Here is a tiny trained network, its code and every weight. The questions are about switching its units off for an input and a class, where a switched-off unit gives its printed mean instead of its output.

import numpy as np


def w(rows, s, z=0):
    codes = np.array(rows[::2]) - 128.0
    scale = np.full(codes.shape[1], s)
    scale[-1] = z or s
    return codes * scale


def norm(h):
    return h / np.sqrt((h * h).mean(-1, keepdims=True) + 1e-5)


def f(y):
    return np.maximum(y, 0)


def log_softmax(a):
    a = a - a.max(-1, keepdims=True)
    return a - np.log(np.exp(a).sum(-1, keepdims=True))


def net(x, mask):
    res = np.array(x, float).reshape(1, 2) / 4 @ E
    u = 0
    for l in range(2):
        y = f(norm(res) @ A[l][:, :-1].T + A[l][:, -1])
        res = res + np.where(mask[u : u + 5], y, B[l][:, -1]) @ B[l][:, :-1]
        u += 5
    return log_softmax(norm(res)[-1] @ U[:, :-1].T + U[:, -1])


A, B = {}, {}
E = w([
[203,121,100],'x0',
[251,180,143],'x1',
],0.0035)
A[0] = w([
[214,145,128,170],'L0N1',
[212,238,187,86],'L0N2',
[91,172,254,42],'L0N3',
[205,138,187,3],'L0N4',
[182,59,81,83],'L0N5',
],0.0081,0.0048)
B[0] = w([
[165,123,150,246],'L0N1',
[187,87,90,253],'L0N2',
[152,154,141,170],'L0N3',
[152,119,9,166],'L0N4',
[104,112,146,163],'L0N5',
],0.015,0.0053)
A[1] = w([
[187,219,96,189],'L1N1',
[173,181,165,5],'L1N2',
[182,160,86,215],'L1N3',
[138,165,163,96],'L1N4',
[11,105,88,199],'L1N5',
],0.011,0.0032)
B[1] = w([
[77,210,129,216],'L1N1',
[95,164,124,144],'L1N2',
[2,153,145,229],'L1N3',
[160,157,141,143],'L1N4',
[67,65,85,255],'L1N5',
],0.0088,0.0067)
U = w([
[69,253,132,147],'0',
[154,192,161,3],'1',
[32,88,78,215],'2',
[228,178,19,213],'3',
[183,79,188,90],'4',
],0.019,0.0058)

Each question gives the input, the list of numbers given to net, and the class t.
The units are the neurons (one row each of A and B). Each row of codes is followed by its name. A weight is (code - 128) times the scale printed after its matrix; where a second scale follows, it is the last column's (A, B and U).
mask holds one flag per neuron, layer by layer. A switched-off neuron (its flag False) gives its mean, the last column of its row in B, instead of its output. The means were averaged over made-up inputs and are rounded, as every weight is.
A unit's drop is (log p(t) with every unit on - log p(t) with that unit switched off) / (log p(t) with every unit on - log p(t) with every unit switched off).
top k neurons: the k neurons with the biggest drops, biggest first
k most important neurons of layer l: the k neurons of layer l with the biggest drops, biggest first
drop when u is switched off: that unit's drop, to one decimal
input [7,-3], class 4: top neuron -> (L0N5)
input [1,0], class 4: top 2 neurons -> (L0N5 L1N5)
input [8,-2], class 4: top 4 neurons -> (L0N5 L1N5 L0N4 L1N3)
input [6,-2], class 4: 2 most important neurons of layer 1 -> (L1N3 L1N5)
input [2,0], class 4: top 2 neurons -> (L0N5 L1N5)
input [4,-1], class 4: top 3 neurons -> (L0N5 L1N3 L1N5)
input [-8,0], class 0: 2 most important neurons of layer 0 -> (L0N3 L0N5)
input [7,-2], class 4: 2 most important neurons of layer 0 -> (L0N5 L0N4)
input [-6,1], class 0: drop when L0N3 is switched off -> 1.0
input [-7,1], class 0: drop when L0N3 is switched off -> 1.2
input [-4,5], class 3: drop when L0N2 is switched off -> 1.9
